Below is a small trained network, with its code and all its weights. Each question gives an input and a class and asks what happens when units are switched off, that is, made to give their printed mean instead of their output.

import numpy as np


def w(rows, s, z=0):
    codes = np.array(rows[::2]) - 128.0
    scale = np.full(codes.shape[1], s)
    scale[-1] = z or s
    return codes * scale


def norm(h):
    return h / np.sqrt((h * h).mean(-1, keepdims=True) + 1e-5)


def f(y):
    return y / 2 * (1 + np.tanh(0.7978845608 * (y + 0.044715 * y**3)))


def log_softmax(a):
    a = a - a.max(-1, keepdims=True)
    return a - np.log(np.exp(a).sum(-1, keepdims=True))


def net(x, mask):
    res = np.array(x, float).reshape(1, 6) / 4 @ E
    u = 0
    for l in range(4):
        y = f(norm(res) @ A[l][:, :-1].T + A[l][:, -1])
        res = res + np.where(mask[u : u + 4], y, B[l][:, -1]) @ B[l][:, :-1]
        u += 4
    return log_softmax(norm(res)[-1] @ U[:, :-1].T + U[:, -1])


A, B = {}, {}
E = w([
[127,120,160,22,27,174,37],'x0',
[117,113,114,132,128,90,107],'x1',
[97,184,182,121,137,189,156],'x2',
[208,254,164,124,49,31,154],'x3',
[163,132,123,128,116,170,149],'x4',
[163,55,219,136,106,123,184],'x5',
],0.007)
A[0] = w([
[87,133,189,93,176,84,125,254],'0.n1',
[75,143,85,127,163,124,255,186],'0.n2',
[65,113,116,169,67,87,63,99],'0.n3',
[107,23,167,106,67,131,115,216],'0.n4',
],0.005,0.0034)
B[0] = w([
[180,134,110,125,62,141,191,233],'0.n1',
[211,48,198,218,236,2,8,224],'0.n2',
[183,166,110,60,196,159,183,135],'0.n3',
[131,94,218,98,91,120,126,251],'0.n4',
],0.0086,0.0031)
A[1] = w([
[124,182,166,9,68,133,103,72],'1.n1',
[160,155,129,56,149,178,22,98],'1.n2',
[43,14,123,117,211,211,113,5],'1.n3',
[104,216,13,140,171,162,3,100],'1.n4',
],0.0069,0.0031)
B[1] = w([
[146,94,52,161,195,170,123,244],'1.n1',
[138,150,163,114,130,143,77,180],'1.n2',
[209,192,63,55,53,111,202,254],'1.n3',
[73,107,252,173,57,119,204,216],'1.n4',
],0.014,0.0041)
A[2] = w([
[90,31,205,137,94,152,162,163],'2.n1',
[56,165,141,94,178,166,160,10],'2.n2',
[85,112,32,73,87,126,229,65],'2.n3',
[91,81,159,22,119,191,1,157],'2.n4',
],0.009,0.0012)
B[2] = w([
[87,141,239,180,60,58,95,234],'2.n1',
[105,135,187,144,71,83,180,118],'2.n2',
[162,91,153,26,146,142,106,220],'2.n3',
[107,118,5,240,192,119,207,254],'2.n4',
],0.013,0.0047)
A[3] = w([
[66,188,123,144,99,123,121,93],'3.n1',
[116,125,161,124,252,92,93,136],'3.n2',
[179,255,146,120,141,61,96,255],'3.n3',
[139,107,111,64,143,146,138,167],'3.n4',
],0.011,0.0018)
B[3] = w([
[147,92,195,143,68,154,121,153],'3.n1',
[79,68,2,248,147,179,177,182],'3.n2',
[77,132,108,5,138,191,124,253],'3.n3',
[79,209,192,62,225,122,180,194],'3.n4',
],0.0095,0.0052)
U = w([
[128,88,64,201,153,155,170,2],'0',
[151,124,148,4,102,162,137,212],'1',
[118,115,244,168,39,106,102,146],'2',
],0.012,0.00087)

Each question gives the input, the list of numbers given to net, and the class t.
The units are the neurons (one row each of A and B). Each row of codes is followed by its name. A weight is (code - 128) times the scale printed after its matrix; where a second scale follows, it is the last column's (A, B and U).
mask holds one flag per neuron, layer by layer. A switched-off neuron (its flag False) gives its mean, the last column of its row in B, instead of its output. The means were averaged over made-up inputs and are rounded, as every weight is.
A unit's drop is (log p(t) with every unit on - log p(t) with that unit switched off) / (log p(t) with every unit on - log p(t) with every unit switched off).
The circuit of an input: a set's keep is (log p(t) with only the set's units on - log p(t) with every unit switched off) / (log p(t) with every unit on - log p(t) with every unit switched off). Starting from the 12 units with the biggest drops (on a tie, the unit counted first), units are removed one at a time, each time the one whose removal leaves the highest keep (on an exact tie, the one counted first), for as long as the keep stays at least 0.8.
circuit, biggest first: the units of the circuit, biggest drop first
top k neurons: the k neurons with the biggest drops, biggest first
top k neurons in layer l: the k neurons of layer l with the biggest drops, biggest first
drop when u is switched off: that unit's drop, to one decimal
input [3,-5,-8,0,8,5], class 2: circuit, biggest first => 2.n1
input [7,8,-2,7,7,7], class 0: top 3 neurons in layer 2 => 2.n3, 2.n1, 2.n4
input [-4,6,0,-7,1,7], class 1: circuit, biggest first => 1.n3, 2.n3
input [-2,3,-6,8,-2,7], class 1: circuit, biggest first => 1.n4, 3.n3
input [7,-7,1,-7,2,6], class 0: top 4 neurons => 2.n4, 0.n4, 1.n4, 3.n3
input [7,-6,0,7,-5,-2], class 0: top 3 neurons => 1.n3, 1.n1, 2.n4
input [-5,-6,6,-7,4,-6], class 1: top 2 neurons => 1.n3, 2.n3
input [6,-2,7,4,-1,-5], class 0: circuit, biggest first => 1.n3, 2.n4
input [-7,8,-1,-4,5,-8], class 2: top 3 neurons => 1.n4, 1.n1, 2.n4
input [-1,-4,2,4,-6,-5], class 2: top 3 neurons => 1.n4, 0.n4, 1.n3
input [5,1,1,-4,-1,-1], class 0: top 2 neurons => 2.n4, 1.n2
input [-5,5,-5,-7,3,5], class 1: top 2 neurons in layer 2 => 2.n4, 2.n3
input [4,1,8,-3,6,1], class 0: top 2 neurons => 2.n4, 1.n4
input [2,4,-3,-7,2,-2], class 1: circuit, biggest first => 1.n3
input [4,-2,-3,-5,-4,6], class 2: top 2 neurons => 0.n4, 2.n1
input [8,-7,4,-3,-2,6], class 0: top 2 neurons => 2.n4, 1.n4
input [2,-3,6,1,5,2], class 0: top 3 neurons => 1.n4, 1.n3, 1.n1
input [7,-8,5,-2,-1,1], class 0: drop when 2.n4 is switched off => 0.3
input [3,0,8,0,2,-6], class 2: drop when 1.n4 is switched off => 1.6
input [1,6,-3,-3,-6,-7], class 2: drop when 1.n4 is switched off => 1.5
input [-3,5,-6,6,6,-6], class 1: circuit, biggest first => 3.n3
